Here is a tiny trained network, its code and every weight. The questions are about switching its units off for an input and a target symbol, where a switched-off unit gives its printed mean instead of its output.

import numpy as np


def w(rows, s, z=0):
    codes = np.array(rows[::2]) - 128.0
    scale = np.full(codes.shape[1], s)
    scale[-1] = z or s
    return codes * scale


def f(y):
    return np.maximum(y, 0)


def softmax(a):
    e = np.exp(a - a.max(-1, keepdims=True))
    return e / e.sum(-1, keepdims=True)


def log_softmax(a):
    a = a - a.max(-1, keepdims=True)
    return a - np.log(np.exp(a).sum(-1, keepdims=True))


def net(x, mask):
    ids = ['αβγδεθλπστφ'.index(c) for c in x.split()]
    T = len(ids)
    res = E[ids] + P[:T]
    u = 0
    for l in range(3):
        q, k, v = (res @ M[l].T for M in (Q, K, V))
        z = softmax(np.where(np.tri(T) > 0, q @ k.T / 3**0.5, -1e9)) @ v
        res = res + np.where(mask[u], z, O[l][:, -1]) @ O[l][:, :-1]
        u += 1
        y = f(res @ A[l][:, :-1].T + A[l][:, -1])
        res = res + np.where(mask[u : u + 8], y, B[l][:, -1]) @ B[l][:, :-1]
        u += 8
    return log_softmax(res[-1] @ U[:, :-1].T + U[:, -1])


Q, K, V, O, A, B = {}, {}, {}, {}, {}, {}
E = w([
[188,214,146,179,149,2,39,141],'α',
[154,139,127,112,156,235,174,188],'β',
[128,176,163,45,111,123,139,46],'γ',
[79,92,99,168,138,107,223,201],'δ',
[143,138,140,245,145,169,122,110],'ε',
[234,103,102,110,139,155,89,165],'θ',
[61,99,119,84,69,62,193,142],'λ',
[134,210,163,96,176,69,176,152],'π',
[130,35,64,129,39,183,110,122],'σ',
[49,165,98,175,118,54,75,129],'τ',
[144,100,153,141,63,64,95,104],'φ',
],0.0091)
P = w([
[182,138,170,142,51,109,155,120],'0',
[102,100,97,128,191,104,71,103],'1',
[147,222,73,94,120,151,196,217],'2',
[91,96,107,131,184,103,68,105],'3',
[226,49,246,135,85,53,216,105],'4',
[86,106,111,139,176,110,66,116],'5',
[122,255,41,138,17,148,137,158],'6',
[86,106,109,139,172,115,68,121],'7',
],0.0098)
Q[0] = w([
[53,177,9,146,133,170,79,114],'L0H0',
[42,32,153,137,228,117,55,18],'L0H0',
[124,2,213,148,165,82,144,80],'L0H0',
],0.0067)
K[0] = w([
[104,43,182,159,148,115,117,107],'L0H0',
[82,122,87,130,155,121,80,120],'L0H0',
[97,187,11,107,149,150,101,151],'L0H0',
],0.012)
V[0] = w([
[42,105,90,121,161,100,11,55],'L0H0',
[130,151,191,217,157,128,177,174],'L0H0',
[243,131,156,2,130,215,168,89],'L0H0',
],0.0055)
O[0] = w([
[80,115,66,126,153,116,85,41,7],'L0H0',
[186,185,127,171,120,177,184,128,200],'L0H0',
[110,99,253,114,109,178,50,223,46],'L0H0',
],0.0072,0.0015)
A[0] = w([
[108,146,134,86,45,47,177,199,118],'L0N0',
[106,80,138,44,48,114,200,156,174],'L0N1',
[64,162,92,145,204,238,87,58,113],'L0N2',
[153,170,93,83,78,98,193,196,143],'L0N3',
[110,69,60,85,219,92,132,144,128],'L0N4',
[107,123,82,138,73,124,172,156,178],'L0N5',
[170,96,149,188,67,70,168,100,253],'L0N6',
[255,107,79,65,87,197,173,135,40],'L0N7',
],0.0062,0.0026)
B[0] = w([
[133,163,188,93,135,203,141,78,229],'L0N0',
[72,113,196,98,137,180,211,108,204],'L0N1',
[106,120,140,79,254,179,34,66,174],'L0N2',
[128,195,184,150,107,185,199,72,230],'L0N3',
[121,81,110,180,156,64,102,226,196],'L0N4',
[67,145,78,144,82,162,142,93,185],'L0N5',
[181,112,179,103,69,118,176,50,254],'L0N6',
[64,114,148,231,75,58,171,72,177],'L0N7',
],0.0058,0.0053)
Q[1] = w([
[204,64,189,118,116,127,157,115],'L1H0',
[98,254,121,148,76,214,131,140],'L1H0',
[76,171,98,162,103,101,104,175],'L1H0',
],0.0063)
K[1] = w([
[139,201,90,120,112,161,149,182],'L1H0',
[228,63,255,173,53,70,190,101],'L1H0',
[138,71,163,106,163,36,117,93],'L1H0',
],0.0064)
V[1] = w([
[225,232,142,160,190,2,77,189],'L1H0',
[148,113,211,34,133,26,141,31],'L1H0',
[11,244,133,19,146,133,182,122],'L1H0',
],0.0051)
O[1] = w([
[167,182,70,60,32,35,190,229,82],'L1H0',
[173,47,99,27,189,113,171,138,255],'L1H0',
[143,151,50,10,94,254,100,92,157],'L1H0',
],0.0061,0.0055)
A[1] = w([
[90,58,109,144,156,125,129,165,100],'L1N0',
[131,129,102,120,90,76,119,83,158],'L1N1',
[46,103,86,70,158,111,111,137,72],'L1N2',
[153,149,151,113,180,97,128,135,252],'L1N3',
[120,194,39,80,199,69,62,149,116],'L1N4',
[154,52,80,192,193,105,74,192,142],'L1N5',
[161,73,107,136,81,54,2,114,169],'L1N6',
[125,110,193,139,138,191,86,190,181],'L1N7',
],0.0076,0.0029)
B[1] = w([
[110,170,49,111,114,148,141,142,174],'L1N0',
[130,115,132,78,90,93,85,77,203],'L1N1',
[30,179,158,164,83,92,97,147,199],'L1N2',
[130,105,204,125,150,150,207,142,214],'L1N3',
[111,135,246,221,141,187,122,163,255],'L1N4',
[174,150,66,159,123,185,159,182,239],'L1N5',
[225,96,129,131,2,148,136,79,252],'L1N6',
[24,130,167,14,79,152,41,131,183],'L1N7',
],0.0072,0.0051)
Q[2] = w([
[192,122,199,114,40,173,167,2],'L2H0',
[43,66,95,177,130,42,67,151],'L2H0',
[78,194,183,66,79,143,186,30],'L2H0',
],0.0059)
K[2] = w([
[211,81,164,134,33,113,97,37],'L2H0',
[44,103,50,151,167,85,109,174],'L2H0',
[104,138,201,92,58,83,117,1],'L2H0',
],0.0056)
V[2] = w([
[131,3,169,139,55,76,114,51],'L2H0',
[149,83,136,66,76,68,100,75],'L2H0',
[67,138,69,125,107,88,88,87],'L2H0',
],0.0044)
O[2] = w([
[136,109,189,89,160,8,189,16,255],'L2H0',
[142,104,115,41,121,54,150,59,186],'L2H0',
[54,252,71,80,100,70,82,83,50],'L2H0',
],0.0043,0.0073)
A[2] = w([
[140,67,39,114,47,96,2,98,134],'L2N0',
[149,93,144,80,127,188,72,205,108],'L2N1',
[49,131,25,103,114,108,141,140,255],'L2N2',
[174,91,120,17,69,110,149,122,155],'L2N3',
[153,229,138,151,62,195,129,91,81],'L2N4',
[172,125,145,9,56,147,152,136,116],'L2N5',
[47,56,139,94,203,219,73,73,118],'L2N6',
[200,112,110,114,197,217,164,95,168],'L2N7',
],0.0076,0.0039)
B[2] = w([
[88,38,172,83,154,176,179,117,174],'L2N0',
[72,180,134,2,64,49,95,173,153],'L2N1',
[111,229,49,90,100,147,196,79,148],'L2N2',
[86,123,80,157,153,89,101,207,245],'L2N3',
[151,162,94,151,53,195,67,82,177],'L2N4',
[109,131,74,189,137,124,103,172,249],'L2N5',
[170,182,115,206,190,54,49,94,185],'L2N6',
[159,56,54,70,143,118,80,126,214],'L2N7',
],0.0074,0.012)
U = w([
[118,221,64,59,76,62,132,44,168],'α',
[202,203,196,176,56,117,200,91,142],'β',
[34,118,251,177,179,159,163,247,213],'γ',
[182,114,53,182,219,139,72,103,43],'δ',
[72,150,103,85,169,83,41,189,90],'ε',
[191,105,81,86,59,189,105,229,111],'θ',
[68,175,168,164,47,160,56,118,65],'λ',
[129,5,143,70,199,82,202,118,252],'π',
[102,154,235,115,194,99,80,46,126],'σ',
[113,193,45,207,131,61,172,204,55],'τ',
[135,99,138,84,93,255,130,34,27],'φ',
],0.0065,0.0028)

Each question gives the input, a string of symbols that net reads in full, and the target symbol t.
The units are the heads (3 rows each of Q, K, V and O) and the neurons (one row each of A and B). Each row of codes is followed by its name. A weight is (code - 128) times the scale printed after its matrix; where a second scale follows, it is the last column's (O, A, B and U).
mask holds one flag per unit, layer by layer, with each layer's heads first. A switched-off unit (its flag False) gives its mean, the last column of its rows in O or B, instead of its output. The means were averaged over made-up inputs and are rounded, as every weight is.
A unit's drop is (log p(t) with every unit on - log p(t) with that unit switched off) / (log p(t) with every unit on - log p(t) with every unit switched off).
The circuit of an input: a set's keep is (log p(t) with only the set's units on - log p(t) with every unit switched off) / (log p(t) with every unit on - log p(t) with every unit switched off). Starting from the 12 units with the biggest drops (on a tie, the unit counted first), units are removed one at a time, each time the one whose removal leaves the highest keep (on an exact tie, the one counted first), for as long as the keep stays at least 0.8.
units of the circuit, in order: the units of the circuit, biggest drop first
most important unit: the unit with the biggest drop
top k neurons: the k neurons with the biggest drops, biggest first
top k neurons in layer l: the k neurons of layer l with the biggest drops, biggest first
input π ε φ φ φ θ φ ε, target δ: most important unit : L0N2
input φ β ε φ ε, target β: units of the circuit, in order : (L1H0; L0H0; L0N6)
input φ ε δ δ φ θ, target θ: top 2 neurons : (L1N5; L0N6)
input φ ε ε φ ε σ, target φ: top 4 neurons : (L1N6; L2N0; L1N5; L2N3)
input φ ε λ ε φ δ β, target π: units of the circuit, in order : (L1H0; L0N6; L2H0)
input α π θ θ ε α, target β: top 2 neurons : (L1N4; L1N6)
input π ε τ τ φ, target α: units of the circuit, in order : (L1H0; L0H0; L2H0; L1N4)
input φ α φ λ φ ε ε, target π: units of the circuit, in order : (L1H0; L0N6; L2H0)
input γ θ τ, target ε: top 2 neurons in layer 1 : (L1N7; L1N4)
input ε φ σ φ α φ λ, target τ: units of the circuit, in order : (L1H0; L2N3; L2N5)
input γ ε θ π β γ φ, target λ: top 2 neurons : (L1N7; L2N4)
input ε ε γ φ φ, target ε: top 2 neurons in layer 2 : (L2N3; L2N5)
input φ φ σ ε φ, target σ: top 2 neurons : (L2N6; L1N7)
input γ φ β δ λ φ φ, target δ: top 3 neurons : (L2N6; L0N1; L0N0)
input φ γ γ γ λ λ π, target δ: top 2 neurons : (L0N1; L2N6)
input σ τ ε, target σ: top neuron : (L1N7)
input ε λ σ τ φ θ, target θ: top 2 neurons : (L1N5; L0N4)
input λ δ π φ λ φ φ, target δ: top 2 neurons : (L2N6; L0N1)
input α φ π, target τ: top 3 neurons : (L2N5; L1N4; L2N3)
input θ φ γ π β ε β, target λ: top 2 neurons : (L1N7; L2N4)
input δ π λ π, target γ: most important unit : L1N4
input ε θ π φ γ ε ε, target ε: top 2 neurons : (L1N7; L2N1)
input ε λ φ δ α, target π: top 2 neurons in layer 0 : (L0N6; L0N7)
input φ φ α λ, target α: top 2 neurons in layer 1 : (L1N2; L1N0)
input φ φ β, target π: top 2 neurons in layer 2 : (L2N7; L2N4)
